Below is a small trained network, with its code and all its weights. Each question gives an input and a class and asks what happens when units are switched off, that is, made to give their printed mean instead of their output.

import numpy as np


def w(rows, s, z=0):
    codes = np.array(rows[::2]) - 128.0
    scale = np.full(codes.shape[1], s)
    scale[-1] = z or s
    return codes * scale


def f(y):
    return y / 2 * (1 + np.tanh(0.7978845608 * (y + 0.044715 * y**3)))


def log_softmax(a):
    a = a - a.max(-1, keepdims=True)
    return a - np.log(np.exp(a).sum(-1, keepdims=True))


def net(x, mask):
    res = np.array(x, float).reshape(1, 6) / 4 @ E
    y = f(res @ A[0][:, :-1].T + A[0][:, -1])
    res = res + np.where(mask, y, B[0][:, -1]) @ B[0][:, :-1]
    return log_softmax(res[-1] @ U[:, :-1].T + U[:, -1])


A, B = {}, {}
E = w([
[62,156,231,142,15,99],'x0',
[63,124,167,1,159,102],'x1',
[223,201,169,90,16,123],'x2',
[121,238,57,103,113,140],'x3',
[108,24,43,170,85,136],'x4',
[146,86,153,135,91,235],'x5',
],0.0073)
A[0] = w([
[243,160,160,163,166,110,188],'n1',
[167,179,142,103,85,193,67],'n2',
[114,117,160,182,96,118,140],'n3',
[140,172,152,102,165,74,130],'n4',
[123,183,144,104,172,73,186],'n5',
[50,51,129,155,186,140,157],'n6',
[37,154,115,95,44,120,133],'n7',
[130,156,110,109,112,93,72],'n8',
[120,167,140,120,153,99,103],'n9',
[160,76,99,156,212,164,253],'n10',
[143,133,225,115,110,157,107],'n11',
[107,147,251,90,98,179,185],'n12',
[145,107,49,139,121,91,60],'n13',
[117,154,134,134,165,184,101],'n14',
[154,144,84,98,108,171,80],'n15',
[124,145,106,101,136,106,68],'n16',
[178,128,183,133,128,133,137],'n17',
[107,189,163,174,254,177,173],'n18',
[111,107,223,211,104,104,143],'n19',
[141,205,154,105,140,86,135],'n20',
[136,146,153,104,147,85,174],'n21',
[108,140,130,183,166,138,134],'n22',
[108,174,153,148,183,155,138],'n23',
],0.014,0.004)
B[0] = w([
[147,118,132,238,135,180,198],'n1',
[220,138,119,101,183,95,193],'n2',
[72,148,189,99,137,165,175],'n3',
[113,160,71,143,139,100,177],'n4',
[157,146,132,123,145,12,197],'n5',
[156,18,193,159,195,122,255],'n6',
[214,123,172,84,170,145,205],'n7',
[101,112,154,138,140,95,143],'n8',
[134,140,105,117,136,99,153],'n9',
[175,18,141,49,147,120,250],'n10',
[168,167,136,153,126,178,199],'n11',
[164,216,111,176,78,169,249],'n12',
[151,118,120,164,96,165,171],'n13',
[114,94,121,86,130,118,151],'n14',
[167,130,161,96,163,176,158],'n15',
[105,130,143,143,158,112,140],'n16',
[158,139,115,151,128,165,166],'n17',
[130,102,88,1,70,161,218],'n18',
[85,126,232,146,110,169,216],'n19',
[113,173,117,104,143,43,193],'n20',
[118,151,92,166,143,112,166],'n21',
[121,112,129,70,94,144,163],'n22',
[124,130,95,73,105,131,165],'n23',
],0.023,0.011)
U = w([
[208,222,103,180,83,201,147],'0',
[101,186,3,39,131,51,84],'1',
[82,104,53,227,61,189,109],'2',
[13,110,214,171,67,203,171],'3',
[13,120,34,142,158,158,33],'4',
[195,34,125,91,156,226,197],'5',
[85,121,150,223,199,96,94],'6',
[48,118,71,148,62,146,3],'7',
],0.0067,0.0034)

Each question gives the input, the list of numbers given to net, and the class t.
The units are the neurons (one row each of A and B). Each row of codes is followed by its name. A weight is (code - 128) times the scale printed after its matrix; where a second scale follows, it is the last column's (A, B and U).
mask holds one flag per neuron, in row order. A switched-off neuron (its flag False) gives its mean, the last column of its row in B, instead of its output. The means were averaged over made-up inputs and are rounded, as every weight is.
A unit's drop is (log p(t) with every unit on - log p(t) with that unit switched off) / (log p(t) with every unit on - log p(t) with every unit switched off).
The circuit of an input: a set's keep is (log p(t) with only the set's units on - log p(t) with every unit switched off) / (log p(t) with every unit on - log p(t) with every unit switched off). Starting from the 12 units with the biggest drops (on a tie, the unit counted first), units are removed one at a time, each time the one whose removal leaves the highest keep (on an exact tie, the one counted first), for as long as the keep stays at least 0.8.
units of the circuit, in order: the units of the circuit, biggest drop first
top k neurons: the k neurons with the biggest drops, biggest first
drop of u: that unit's drop, to one decimal
input [8,-4,-6,-1,8,6], class 3: units of the circuit, in order -> [n19]
input [4,1,-4,1,-1,7], class 3: top 2 neurons -> [n10, n2]
input [6,-5,-1,4,7,7], class 3: units of the circuit, in order -> [n10, n3]
input [8,-7,0,5,6,4], class 3: units of the circuit, in order -> [n19, n3]
input [1,-6,4,7,4,3], class 0: top 3 neurons -> [n10, n6, n18]
input [-1,-5,1,0,2,-3], class 2: top 2 neurons -> [n6, n7]
input [8,-7,-1,-7,-6,-5], class 3: top 2 neurons -> [n19, n3]
input [1,4,7,5,-2,-1], class 0: top 3 neurons -> [n12, n18, n10]
input [-3,8,-1,6,3,-1], class 1: drop of n6 -> 0.1
input [5,1,-1,0,6,5], class 3: drop of n2 -> 0.1
input [-6,-3,1,-8,-8,-6], class 1: drop of n6 -> 0.2
